(in the rows, 128 means zero)
Each row of numbers belongs to one of the things below and depends on some of the facts about them. Some rows are named. Which thing is each other row?

There are 5 kinds of fact about the things: η, Ω, ρ, τ, ξ.
η 424 <- Q444,Q480,Q494,Q924,Q816,Q151,Q485,Q694,Q371,Q690,Q208,Q780,Q547,Q553,Q324,Q765,Q484,Q595,Q251,Q913,Q536,Q284,Q332,Q550,Q981,Q433,Q738,Q99,Q465,Q350,Q526,Q768,Q868,Q384,Q623,Q447,Q973,Q597,Q819,Q200,Q926,Q815,Q92,Q256,Q486,Q516,Q848,Q443,Q133,Q646,Q788,Q314,Q814,Q235,Q777,Q937,Q535,Q807,Q114,Q910,Q958
η 51 <- Q640,Q935,Q171,Q616,Q688,Q873,Q787,Q445,Q59,Q403,Q599,Q786,Q572,Q150,Q237,Q948,Q589,Q68,Q603,Q325,Q713,Q984,Q327,Q71,Q655,Q706,Q19,Q585,Q746,Q156,Q463,Q61,Q27,Q72,Q890,Q594,Q9,Q40,Q568,Q377,Q123,Q386,Q523,Q108,Q454,Q95,Q91,Q896
η 530 <- Q861,Q637,Q714,Q520,Q742,Q976,Q60,Q470,Q607,Q837,Q214,Q754,Q7,Q278,Q487,Q197,Q835,Q96,Q678,Q84,Q166,Q89,Q476,Q642,Q257,Q467,Q173,Q822,Q985,Q959,Q144,Q292,Q222
{Q444,Q640,Q694,Q553,Q71} Ω Q725
{Q935,Q816,Q786,Q780,Q516,Q467} Ω Q828
{Q480,Q171,Q68,Q523,Q777} Ω Q635
{Q494,Q487,Q815,Q646} Ω Q217
{Q861,Q403,Q214,Q973,Q454} Ω Q870
{Q637,Q984,Q463,Q958} Ω Q659
{Q616,Q371,Q166,Q27,Q848} Ω Q244
{Q688,Q208,Q470,Q585,Q594} Ω Q529
{Q873,Q465,Q156,Q61,Q173} Ω Q368
{Q787,Q59,Q150,Q768,Q910} Ω Q24
{Q445,Q550,Q384,Q84,Q92} Ω Q428
{Q924,Q151,Q547,Q484,Q9,Q235} Ω Q986
{Q599,Q981,Q623,Q476,Q108} Ω Q280
{Q485,Q948,Q447,Q568,Q486} Ω Q849
{Q572,Q959} Ω Q423
{Q690,Q603,Q197,Q123,Q985} Ω Q586
{Q237,Q742,Q819,Q926} Ω Q492
{Q589,Q754} Ω Q258
{Q714,Q706,Q377,Q95,Q292} Ω Q148
{Q520,Q325,Q607,Q433,Q96} Ω Q277
{Q976,Q72} Ω Q701
{Q324,Q19,Q278,Q89,Q40} Ω Q795
{Q60,Q837,Q7,Q738,Q114} Ω Q124
{Q713,Q868,Q386} Ω Q227
{Q327,Q913,Q536,Q526,Q807,Q222} Ω Q471
{Q765,Q200,Q822,Q814,Q91} Ω Q294
{Q595,Q655,Q332,Q678,Q788} Ω Q605
{Q251,Q746,Q256,Q937,Q896} Ω Q524
{Q284,Q133} Ω Q79
{Q99,Q597,Q443,Q257,Q144} Ω Q267
{Q350,Q535} Ω Q670
{Q835} Ω Q299
{Q890} Ω Q499
{Q642} Ω Q940
{Q314} Ω Q665
Q616 ρ: Q848,Q371
Q59 ρ: Q787
Q599 ρ: Q981
Q816 ρ: Q467
Q151 ρ: Q235
Q589 ρ: Q754
Q547 ρ: Q924
Q742 ρ: Q926,Q819
Q976 ρ: Q72
Q837 ρ: Q114
Q595 ρ: Q678
Q536 ρ: Q222
Q981 ρ: Q623
Q746 ρ: Q256
Q99 ρ: Q597
Q350 ρ: Q535
Q156 ρ: Q61
Q463 ρ: Q958
Q768 ρ: Q150
Q447 ρ: Q948
Q84 ρ: Q384
Q166 ρ: Q616
Q594 ρ: Q585
Q568 ρ: Q485
Q467 ρ: Q516,Q780,Q786
Q123 ρ: Q985
τ kare <- Q444,Q795,Q640,Q616,Q787,Q445,Q59,Q986,Q816,Q786,Q294,Q572,Q150,Q586,Q280,Q948,Q499,Q68,Q603,Q553,Q742,Q976,Q324,Q60,Q470,Q713,Q984,Q607,Q327,Q765,Q484,Q837,Q913,Q71,Q423,Q536,Q655,Q299,Q7,Q550,Q706,Q585,Q605,Q725,Q217,Q738,Q746,Q99,Q350,Q487,Q156,Q197,Q463,Q526,Q61,Q623,Q447,Q973,Q267,Q819,Q27,Q89,Q890,Q476,Q926,Q92,Q124,Q486,Q24,Q377,Q257,Q173,Q368,Q822,Q386,Q523,Q244,Q985,Q828,Q314,Q95,Q814,Q235,Q144,Q524,Q777,Q659,Q937,Q258,Q535,Q148,Q492,Q807,Q114,Q79,Q635,Q910,Q91,Q896,Q670,Q958
τ gitribol <- Q935,Q849,Q480,Q171,Q494,Q861,Q637,Q688,Q873,Q403,Q924,Q599,Q151,Q485,Q694,Q371,Q690,Q237,Q589,Q208,Q714,Q780,Q529,Q547,Q520,Q325,Q595,Q251,Q214,Q940,Q284,Q754,Q332,Q19,Q981,Q433,Q227,Q278,Q465,Q835,Q768,Q868,Q96,Q678,Q384,Q597,Q84,Q701,Q166,Q200,Q72,Q277,Q594,Q9,Q40,Q568,Q815,Q256,Q516,Q848,Q443,Q642,Q133,Q467,Q123,Q646,Q870,Q108,Q788,Q959,Q454,Q428,Q471,Q665,Q292,Q222
Q171 ξ: Q642
Q873 ξ: Q284,Q470
Q599 ξ: Q123,Q447,Q144,Q940
Q816 ξ: Q237
Q586 ξ: Q467
Q694 ξ: Q151
Q371 ξ: Q777
Q714 ξ: Q690
Q780 ξ: Q524
Q499 ξ: Q861
Q529 ξ: Q258,Q284,Q470,Q59
Q520 ξ: Q72,Q294,Q786,Q616
Q976 ξ: Q690,Q227
Q984 ξ: Q40
Q327 ξ: Q433
Q251 ξ: Q96,Q603,Q60,Q40,Q444,Q795
Q71 ξ: Q470,Q787
Q214 ξ: Q742,Q787
Q655 ξ: Q280
Q550 ξ: Q467,Q819
Q585 ξ: Q368
Q725 ξ: Q605,Q144
Q217 ξ: Q787
Q738 ξ: Q795
Q278 ξ: Q713,Q640,Q208
Q197 ξ: Q222,Q819
Q61 ξ: Q99,Q467
Q768 ξ: Q284,Q640,Q937
Q868 ξ: Q60,Q443,Q332
Q678 ξ: Q384,Q595
Q623 ξ: Q524,Q935,Q294,Q670
Q84 ξ: Q913
Q27 ξ: Q447,Q235,Q765
Q200 ξ: Q324,Q403
Q277 ξ: Q526
Q476 ξ: Q597,Q325
Q256 ξ: Q280
Q124 ξ: Q603,Q144,Q92
Q377 ξ: Q92,Q937
Q133 ξ: Q284
Q173 ξ: Q837,Q553,Q589
Q244 ξ: Q597
Q788 ξ: Q973,Q208
Q985 ξ: Q19
Q959 ξ: Q524,Q444
Q828 ξ: Q765
Q314 ξ: Q890,Q765,Q150
Q95 ξ: Q713,Q973
Q428 ξ: Q447
Q807 ξ: Q454,Q470,Q484,Q280,Q616
Q79 ξ: Q91
Q635 ξ: Q294
Q896 ξ: Q384,Q447

Named rows:
[138 139 111 142 119 143 126 121 123 121 155 122 144 153 121 123 111 124
 141 136 133 127 117 147 121 124 124 124 107 113 121 122 143 163 116 120
 125] : Q595
[140 126 111 143 115 127 124 116 130 139 182 126 144 144 125 135 109 123
 112 129 126 126 118 122 131 126 128 151 109 111 161 133 123 121 116 121
 138] : Q516
[122 125 114 117 122 126 127 120 126 149 150 148 121 122 132 151 108 124
 113 123 124 138 120 117 135 142 134 136 108 143 148 120 125 121 113 135
 144] : Q535
[122 125 114 117 143 130 143 142 123 131 125 127 141 121 129 132 107 124
 119 124 133 134 119 154 120 137 137 131 108 153 120 119 132 138 114 121
 124] : Q837
[122 123 113 121 139 125 125 148 147 126 108 129 127 121 125 151 109 122
 113 133 124 146 121 137 120 126 133 130 110 139 126 120 141 120 116 122
 140] : Q280
[124 125 180 117 141 124 127 121 123 111 102 123 113 119 141 109 153 139
 130 122 126 119 160 109 142 126 125 117 169 130 119 129 112 125 153 135
 122] : Q95
[124 133 109 152 118 131 125 121 125 133 142 123 143 144 123 129 109 122
 128 136 126 121 115 137 122 126 126 140 108 113 125 122 132 120 119 121
 124] : Q454
[122 125 115 118 137 128 129 146 125 145 128 134 125 122 125 137 107 123
 113 124 125 129 120 129 122 132 130 133 108 140 124 119 129 129 116 122
 131] : Q68
[123 124 114 117 123 126 131 121 124 152 140 144 123 122 130 151 107 125
 112 124 125 131 120 123 139 141 136 136 108 146 152 121 126 123 113 132
 145] : Q114
[123 125 121 117 132 131 137 122 123 140 145 134 124 122 125 140 108 125
 114 123 125 140 122 127 124 134 126 127 107 144 129 120 130 146 113 122
 139] : Q444
[121 126 113 141 130 125 125 172 165 139 109 146 128 123 125 168 110 122
 111 133 124 122 119 112 127 130 136 145 111 154 145 121 125 120 114 121
 150] : Q787
[121 125 113 117 133 127 126 146 124 148 133 135 131 122 127 132 108 124
 113 123 126 135 120 133 122 130 137 132 108 150 132 120 136 131 116 121
 125] : Q487
[122 125 119 117 131 132 136 123 125 139 143 136 127 122 125 146 108 124
 113 124 125 141 121 128 123 135 126 129 107 147 131 119 130 145 113 121
 141] : Q324
[126 135 110 153 118 138 126 130 124 124 148 122 143 147 122 116 109 123
 139 138 131 123 116 142 120 125 125 129 107 112 120 121 141 142 135 120
 124] : Q589
[131 132 110 139 116 134 125 118 124 129 161 124 144 149 123 134 110 123
 136 135 126 122 116 139 122 126 125 135 108 113 131 122 134 128 115 121
 127] : Q494
[163 131 157 118 119 124 126 116 118 108 107 121 113 121 125 105 157 149
 172 122 150 118 135 110 127 123 123 116 145 110 118 137 114 143 201 136
 118] : Q599
[124 126 188 116 136 124 127 130 122 118 101 124 113 120 134 111 158 134
 156 121 125 119 154 107 147 126 125 119 161 121 120 122 114 123 140 129
 121] : Q327
[135 130 132 175 118 124 122 123 189  82 101 124 143 133 125 157 248 125
 168 158 126 119 118 107 129 125 125 124 229 129 121 181 112 120 115 120
 124] : Q133
[124 132 110 148 117 132 125 120 124 136 146 123 141 142 123 123 109 122
 128 133 126 121 116 139 122 125 125 138 107 113 125 122 132 120 123 121
 124] : Q688
[122 124 114 117 139 126 126 133 127 138 110 127 121 121 125 137 107 123
 113 125 124 148 123 146 121 126 131 126 107 131 127 120 145 120 116 129
 135] : Q368

Name these rows:
No name comes twice in this set of rows, the named rows included.
[158 154 131 152 116 125 125 118 134 113 102 121 115 130 122 111 218 141
 124 124 126 117 130 107 173 122 124 117 174 114 143 178 114 140 154 122
 123] -> Q256
[142 123 193 115 139 123 126 117 123 108 104 121 113 118 148 108 136 138
 113 121 130 122 194 109 128 125 125 117 162 112 121 125 114 125 188 140
 121] -> Q828
[122 125 172 149 144 123 124 179 190  83  98 130 121 120 142 151 208 125
 133 140 125 118 134 106 131 128 128 120 223 163 120 152 112 119 116 121
 124] -> Q71
[125 129 128 196 118 124 121 163 215  81  98 123 149 130 125 166 252 122
 161 165 126 117 117 107 123 125 127 134 246 133 120 186 112 117 116 119
 125] -> Q873
[123 125 180 116 130 122 124 121 122 127 107 137 112 120 149 108 145 150
 122 121 125 121 163 105 152 126 125 117 176 115 122 122 112 121 164 154
 121] -> Q61
[124 126 187 118 132 124 126 146 139  85 100 133 115 120 130 154 210 133
 166 123 125 120 147 105 148 134 127 120 197 149 121 134 113 125 114 121
 124] -> Q807
[141 145 125 130 117 123 124 117 122 133 106 121 114 122 125 106 179 146
 125 122 131 117 130 108 154 122 124 117 164 111 137 159 114 122 184 131
 120] -> Q678
[123 136 118 129 147 144 151 174 126 143 108 121 129 123 122 129 108 123
 113 124 126 123 121 146 122 124 125 121 106 150 121 120 146 177 125 119
 137] -> Q746
[121 125 114 117 143 132 134 160 125 128 125 128 140 121 125 136 108 123
 116 126 130 139 120 145 120 131 133 130 108 155 121 120 135 144 114 120
 125] -> Q742
[124 125 124 116 142 139 158 125 124 129 123 123 135 122 124 141 108 124
 118 125 126 136 122 150 123 131 125 124 106 151 121 120 132 166 113 120
 139] -> Q99
[131 124 139 113 141 128 178 115 118 140 145 124 123 120 138 111 105 125
 138 122 138 128 136 167 122 152 130 119 105 128 120 119 116 147 115 147
 123] -> Q447
[123 128 136 117 135 138 144 155 122 130 124 129 121 128 123 156 110 124
 148 124 125 144 120 126 122 133 125 133 107 139 122 118 152 166 113 120
 129] -> Q536

The same things again, as new rows of numbers:
Some rows with their names:
[141  80 124  98 144 147 142 105 161 116 109 182 127 197 126 111 142 116
 113 137 138 165 184 139 135 138 143 119 110 115  98 127 112 100 100 127
 160 143 131 126 127 111 123] : Q476
[125 140 144 132 117 115 127  77 105 129 159 143 130 131 117 130 134 132
 132 120 128 126 100 145 129 145 128 121 119 138 130 119 145 130 103 120
 120 130 139 136 167 108 136] : Q822
[155 161 147 135 112 116 124  92  84 134 149 133 114 152 125 124 141 114
 121 125 126 129 107 124 122 147 127 125 111 135 131 113 153 148 131 131
 116 128 109 127 203 106 133] : Q150
[108 128 125 158 124 125 115 182 137 131 109  80 129  78 135 139 118 129
 144 124 125 107  97 119 121  99 123 148 138 129 152 136 140 144 171 129
 102 111 116 123  90 141 117] : Q940
[148 175 121 140 123 106 118 156 134 136 131  69 147 103 140 141 111 145
 140 121 114  98  97 119 117 114 132 142 157 142 145 120 139 163 146 145
 104 120 123 120 106 172 134] : Q9
[106 141 146 152 113 120 126  99 118 126 139 134 110 126 120 126 130 121
 128 130 134 138  84 145 121 146 121 137  99 128 126 127 156 141 118 111
 115 122 122 138 171 111 121] : Q24
[134 130 144 129 121 116 127  88 113 127 151 143 134 134 114 131 138 127
 133 122 129 132 102 142 132 146 131 120 117 137 127 115 151 135 107 121
 120 131 140 130 161 104 135] : Q144
[112 142 116 136 133 116 123 165 139 131 131  90 153  57 122 150 110 150
 148 125 123 101  99 123 133 116 122 125 162 140 141 132 127 137 134 126
 114 120 158 129  67 157 137] : Q595
[123 134 122 135 127 118 116 156 119 135 136  88 146  81 135 143 119 143
 148 113 118  91 116 119 129  98 127 132 160 139 157 131 126 132 155 136
 109 118 132 124  87 141 133] : Q292
[136 178 141 137 115 110 129  87 101 129 147 133 119 138 118 134 133 124
 122 136 132 131  99 134 124 155 125 124 112 134 119 119 153 145 116 119
 117 126 130 138 179 122 139] : Q572
[128  71 127 119 143 153 141 133 179 112  84 175 110 197 127 107 141 102
 110 150 145 183 168 138 130 140 138 133  89 104  91 131 127 113 116 118
 152 137 115 123 130 110 108] : Q124
[131  93 124  88 151 171 149 123 157 113 110 202 126 185 128 129 132 137
 110 148 139 161 185 140 144 126 127 107 106 114  89 137 117  95 109 114
 167 146 140 132 131 113 120] : Q816
[106 141 146 153 113 120 126  99 119 125 140 135 111 127 120 126 131 121
 128 131 133 140  85 146 120 145 121 137  99 127 126 127 156 140 118 111
 115 122 122 137 171 110 121] : Q659
[ 79 129  87  78 151 160 145 134 158 121 134 118 133 135 169 120 105 166
 114 139 138 116 221 140 132  88 127 130 141  97 132 167  52  87 129 136
 167 138 133 136  69 175 125] : Q768
[105 134 124 157 123 123 116 177 132 132 117  79 126  78 137 138 116 132
 143 124 123 104  99 120 121  99 121 148 139 129 152 138 137 141 169 128
 104 111 116 126  90 144 118] : Q870
[131 174 118 141 124 114 119 159 111 135 127  80 133  90 137 145 117 137
 136 129 121  94 116 111 124 108 124 135 154 136 146 132 130 144 166 136
 108 116 124 128 102 158 137] : Q454
[118  81 127 122 138 152 141 124 173 113  92 174 105 191 129 106 138 105
 108 148 143 176 165 141 127 140 135 136  89 105  95 135 122 111 113 117
 153 135 114 128 135 113 108] : Q499
[122 132 122 135 127 118 116 157 120 135 135  86 147  81 135 142 119 143
 148 112 117  92 115 119 129  98 127 133 160 138 157 131 126 131 156 137
 109 118 133 124  85 141 134] : Q637
[138 170 119 141 126 114 119 164 115 134 122  81 135  93 136 146 119 135
 137 129 122  97 117 108 125 107 125 134 152 135 144 130 133 147 168 138
 107 116 124 124  99 156 135] : Q237
[142  77 125  98 144 152 143 114 159 119 114 181 127 185 123 108 140 117
 111 137 138 170 178 134 136 146 137 116 110 115  99 125 108 105  94 128
 162 147 133 123 136 111 121] : Q738

Rows to name:
No name comes twice in this set of rows, the named rows included.
[141 113 128 138 120 126 113 173 105 143 138  99 134  71 132 129 123 131
 146 102 105  91 106 104 125 101 123 132 167 145 159 125 118 131 155 146
 113 122 116 118 104 130 127] -> Q485
[156  46 109 114 145 158 126 195 157 133  81 137 131 140 140 112 129 114
 126 115 112 129 192  96 129  99 134 130 160 125 130 131  85  96 149 152
 155 134 108 110  65 133 113] -> Q371
[144 118 149 137 108 120 125 102  94 135 162 160 115 113 108 116 138 119
 133 111 108 123  82 129 125 152 124 122 131 147 124 114 137 127 100 126
 126 133 124 135 174  99 132] -> Q114
[153  38 109 125 163 155 128 243 213 116  40 120 139 158 133 123 136  98
 131 144 141 166 176 103 137  95 143 142 125 107 114 127 128 132 179 141
 133 126 114  92  42 129 104] -> Q428
[131 184 139 135 114 111 131  78  98 129 151 135 115 141 122 132 131 128
 118 137 130 127 107 137 123 154 124 123 114 132 119 124 145 139 112 119
 122 127 129 142 180 127 139] -> Q640
[145 111 150 136 113 125 123  98  96 136 152 151 123 125 113 118 139 119
 131 109 117 132  99 127 126 152 124 120 124 144 132 113 141 129 104 129
 126 134 123 127 182  95 129] -> Q819
[144  64 103 101 156 156 132 196 177 124  85 127 144 141 140 121 126 125
 127 129 130 139 192 108 137 100 137 127 150 116 124 133  91 108 146 146
 153 136 128 107  54 142 119] -> Q251
[168 104 127 104 135 144 142 121 136 120 111 183 103 209 131 102 148  99
 103 145 130 160 177 121 128 140 141 125 108 114  92 122 115 116 123 136
 153 142 102 123 156 112 124] -> Q585
[106 168 140 108 128 118 135  81 111 123 185 124 142 119 125 133 130 151
 131 130 147 136  94 156 138 141 125 118 103 123 134 123 145 154 102 119
 115 137 153 127 182 113 139] -> Q350
[149 111  99 109 151 144 133 189 167 123  78 120 131 157 145 127 126 119
 118 146 132 133 196 104 131 101 138 132 144 112 116 137 100 115 164 143
 145 129 117 116  62 159 125] -> Q171
[137 174 140 140 114 110 129  84  99 130 145 140 114 141 118 133 131 123
 120 134 128 127 102 133 123 156 124 123 115 136 118 120 149 139 113 119
 121 126 128 141 179 125 139] -> Q616

Now the same things, written a new way:
Known rows:
[123 152 116 121 126 121 128 170 117 170 131 140 116 129 125 111 124 130
 132 126 118 109 110 122 134 110 103 151] : Q738
[129 164 121 124 122 115 122 163 122 166 132 138 111 130 128 112 122 131
 127 122 115 111 118 122 122 120 105 167] : Q95
[145 147 117 125 135 128 144 128 143 111 124 145 111 129 111 102 112 137
 102 144 130 137 139 113 142 123 117 122] : Q868
[145  96 130 124 138 126 113 116 155 124 136 126 157 134 118 124 129 128
  90 122 143 162 147 133 126 154 154 126] : Q754
[131 106 129 138 136 143 122 102 144 108 129 127 146 135 121 128 124 128
 106 139 137 149 142 125 135 136 145  88] : Q981
[145 144 118 126 135 128 145 127 143 110 124 145 111 130 111 102 112 138
 101 144 130 136 140 114 142 124 118 122] : Q200
[126 155 119 124 124 117 125 167 119 163 131 138 116 131 127 113 124 128
 129 123 117 111 115 123 128 116 106 156] : Q173
[117 111 115 128 128 132 163 112 118 186 135 118 147 135 124 150 137 121
 141 142 124 127  95 144 116 134 115 129] : Q913
[121  95 129 110 129 112 142 156 127 171 136 121 146 121 130 132 141 128
 141 111 131 113 108 143 125 131 138 152] : Q819
[138 120 134 137 131 132 143  91 146  96 127 123 130 129 125 131 121 135
 113 136 135 136 151 127 124 141 145 104] : Q237
[121 179 125 129 123 126 199 146 100 129 117 132  75 128 135 122 120 134
 151 137 108  72 118 115 135 101  94 128] : Q976
[122 119 134 117 126 141 108 152 148  72 118 170  64 145 108 115 114  98
  67 166 126 166 145 123 134 170 104 159] : Q133
[146 151 121 126 131 125 139 130 146 103 124 147 104 131 112 103 110 133
  95 145 128 139 146 115 135 134 115 132] : Q278
[119  78 143 102 140 111 154 107 152  99 130 121 148 107 118 113 121 116
 105 111 139 143 166 140 150 136 159 146] : Q516
[141  87 132 115 139 122 159 115 151 112 130 126 140 124 116 125 130 132
 106 131 143 140 141 136 132 147 153 120] : Q485
[132 111 140 111 134 111 189 154 117 171 133 111 118 134 139 140 147 125
 122 102 127  97 126 145 112 150 144 166] : Q948
[139 142 126 124 129 129 129 135 147  92 122 154  91 136 111 108 111 121
  84 151 127 146 146 117 134 147 112 142] : Q214
[178 193 104 124 138 119 132 111 131 116 121 131 129 110 114  91 116 159
 132 124 134 146 143 106 149  96 116 133] : Q428
[142 176 112 118 125 119  98 158 108 153 125 134 119 118 128 112 133 132
 147 113 122 132 114 121 136 105 102 173] : Q725
[146 124 129 129 133 139 116  88 134  75 119 123 132 121 125 134 132 128
 126 133 141 164 148 127 136 135 142 113] : Q849

Which thing is each row?
No name comes twice in this set of rows, the named rows included.
[137  97 133 124 130 119 117 197 127 168 136 128 141 138 138 130 151 149
 138 105 138  94 101 133 117 132 153 118] -> Q235
[137 127 134 165 133 161 113 127 133  81 121 133 119 153 134 132 125 148
 115 147 137 118 136 104 131 125 147  27] -> Q151
[130 161 112 122 128 118 130 167 116 177 131 136 123 125 126 107 124 138
 140 121 118 104 109 119 137 100 104 148] -> Q314
[137 164 107 125 123 118 154 132 122 195 136 134 118 135 119 125 124 127
 125 140 115 127 102 131 110 133  92 175] -> Q327
[ 96  97 143 125 118 135 103 155 122 125 128 137 109 142 135 150 136  96
 118 134 122 132 119 141 115 157 122 151] -> Q470
[144  92 133 112 139 118 184 116 149 110 127 125 130 123 117 123 130 136
 109 131 142 129 141 135 132 147 151 125] -> Q597
[119 105 136 138 122 133 105 178 121 135 129 132 124 139 142 139 143 143
 150 124 131  91 100 127 118 124 141  95] -> Q484
[105 105 132 127 125 132 124 145 118 150 131 126 134 132 135 141 136 118
 140 126 125 116 111 137 126 128 128 125] -> Q937
[116 116 146 130 134 126 136  82 142  82 127 116 139 118 129 122 112 117
 108 118 129 139 178 127 141 128 151 120] -> Q935
[153 126 118 128 134 141 142  65 134  98 121 120 139 124 116 143 133 125
 123 148 140 178 134 134 128 147 130 122] -> Q471
[ 99  72 121 114 107 102  31 135 156 143 145 138 191  97 122 128 127 132
 178 125 137 147  86 149 118 117 132 147] -> Q958
[119 114 141 123 136 120 148  90 143  91 127 118 145 113 124 114 112 121
 114 116 131 135 172 126 148 118 149 117] -> Q467
[149  94 116 116 132 115 174  78 161 131 135 124 156 123 106 134 127 132
 111 149 142 159 124 146 115 161 136 136] -> Q222
[125 159 123 123 120 118 113 169 122 158 131 145 101 134 128 115 122 121
 119 125 115 115 119 124 120 130 102 175] -> Q655
[136 139 113 108 131 105 116 189 129 198 138 142 134 126 118 101 129 132
 119 111 124 122 107 128 131 120 112 183] -> Q623

